[ 20.0  21.3   0.3 -47.7  22.1 -25.4 -17.4 -35.0  29.1  51.9  22.7 -22.6
   9.1  37.6 -25.3  19.3  28.2   8.3] : 17
[ -1.9  14.7  18.8 -12.9  19.8  33.3  -7.6 -27.7 -19.4  48.9  10.3   0.0
  15.5 -48.7 -32.7 -14.0   9.9  64.9] : 11
[ 10.3   8.1  13.5 -27.2  -7.7  -3.0   0.9 -11.5  10.9  18.7  19.1 -12.3
  38.7  -9.7 -17.3   3.9   2.8  28.7] : 12
[ -2.3  35.2 -14.9 -10.3   3.6  69.5  17.7 -24.4  16.8  24.9  31.6   3.4
   1.7 -14.4 -31.8  11.2 -14.5  35.2] : 7
[  1.2  21.0  30.2 -17.4 -28.3 -34.1 -57.4 -37.9 -14.5   2.8  54.6  37.7
  19.5 -39.5 -39.1  23.9   7.1  14.6] : 6
[  2.4  42.6  -7.0 -33.1 -26.2   6.9 -39.3 -36.4  44.5   4.4  52.0   5.8
  23.4  28.0 -17.8  36.6  -4.6  10.6] : 8
[-13.0  26.0 -17.4  21.6 -23.6  40.9   7.1 -16.5 -10.2   6.1  12.9  -7.3
 -17.9 -26.1 -11.4   5.6 -21.5 -15.6] : 3
[ 17.1  -4.4  10.0 -28.4 -15.5 -45.6 -14.9 -15.0  14.4  -5.5  10.4   5.8
 -16.6  32.8 -42.1 -18.8  26.5 -20.0] : 11
[  8.2  39.7   0.1 -39.4  -5.4  48.1 -12.3 -37.5  30.0  49.7  25.1 -14.0
   5.9  18.4 -49.5   5.6  15.3  24.1] : 12
[  6.5  31.6 -15.4 -13.3   3.4  26.4 -13.0 -28.5  34.8  51.5  11.1 -24.1
 -19.5  34.2 -30.0  14.8  21.2 -15.6] : 11
[-11.1  38.8 -24.0  10.3 -19.4   3.3 -49.9 -54.1   3.1  42.2  28.0  -7.1
 -45.5  14.3 -34.3  43.2   5.5 -39.6] : 0
[-11.1   3.7   5.1  10.5  -1.4 -49.1 -53.3 -32.3 -10.2  19.0  26.7  16.6
  -8.7 -24.8 -28.5  42.2  14.5 -21.1] : 1
[ 11.8   4.4  19.8  -6.8  14.6 -55.8 -41.1 -12.5  -5.0  33.5  25.2  20.4
  -1.8 -19.9 -27.2  15.8  18.8  -4.4] : 8
[ 29.7  -0.2  17.4 -45.4  26.9 -52.5 -24.5 -15.3  25.3  26.4  21.4   5.2
  21.4  36.9 -28.2   9.4  36.1  32.1] : 16
[ 18.4  17.6   0.6 -47.6  15.4 -19.8 -23.8 -34.9  29.3  62.7  24.4 -24.2
   7.0  16.5 -33.6  12.0  29.5  17.1] : 18
[ 26.3   7.0   9.4 -52.4  14.0 -49.3 -21.9 -36.1  34.1  48.1  19.5 -27.9
  21.1  20.5 -28.6  13.3  24.4  -7.0] : 20
[-10.0  -5.4  -1.0  25.5  18.3 -19.0  -7.2  13.7 -28.6  -5.3  13.9  32.0
  18.3 -39.0  32.1  30.7 -32.2  38.5] : 3
[ 12.6  19.8  31.0 -36.5   7.0  16.9  -7.0  -2.0   3.2  29.4  37.8   8.0
  37.6 -38.1 -10.4 -11.4  12.7  65.7] : 17
[ 39.6   1.0  13.9 -53.6  44.0 -56.8  -9.0 -19.4  28.7  51.3  12.7   0.9
  15.8  38.3 -38.3   4.3  36.4  38.7] : 20
[ 19.4  26.7   9.8 -65.5  -9.5   6.3 -18.5 -53.5  34.6  51.0  17.2 -32.3
  -3.6  22.2 -57.5  -8.2  39.8  -6.4] : 18
[ 35.9  23.7  20.2 -70.6  21.7 -23.0 -11.7 -25.1  22.5  49.9  39.7  -2.1
  35.2   9.9 -30.4   8.2  25.7  34.5] : 20
[ 13.7  10.0  13.5 -27.8  -4.8 -61.4 -62.0 -16.6   7.0   8.6  27.0   4.2
  -0.4  21.8 -12.3  26.7  17.4 -10.8] : 10
[-10.2  10.6   1.4  12.9  13.0   7.4 -13.8 -13.1 -28.4  22.8  24.9  27.1
  -1.1 -49.8  -4.1  34.5 -16.8  37.7] : 3
[ 11.0  10.8   9.3 -16.3 -16.6 -63.4 -56.0 -54.5  -4.8  16.7  32.1   5.6
 -12.5   1.5 -45.5  36.4  23.2 -29.3] : 6
[  4.0   4.6  10.3 -20.4  -8.9 -48.2 -22.2 -38.8 -15.7  26.2   9.8  -3.5
 -40.8   0.6 -73.5  -0.3  33.1 -23.3] : 9
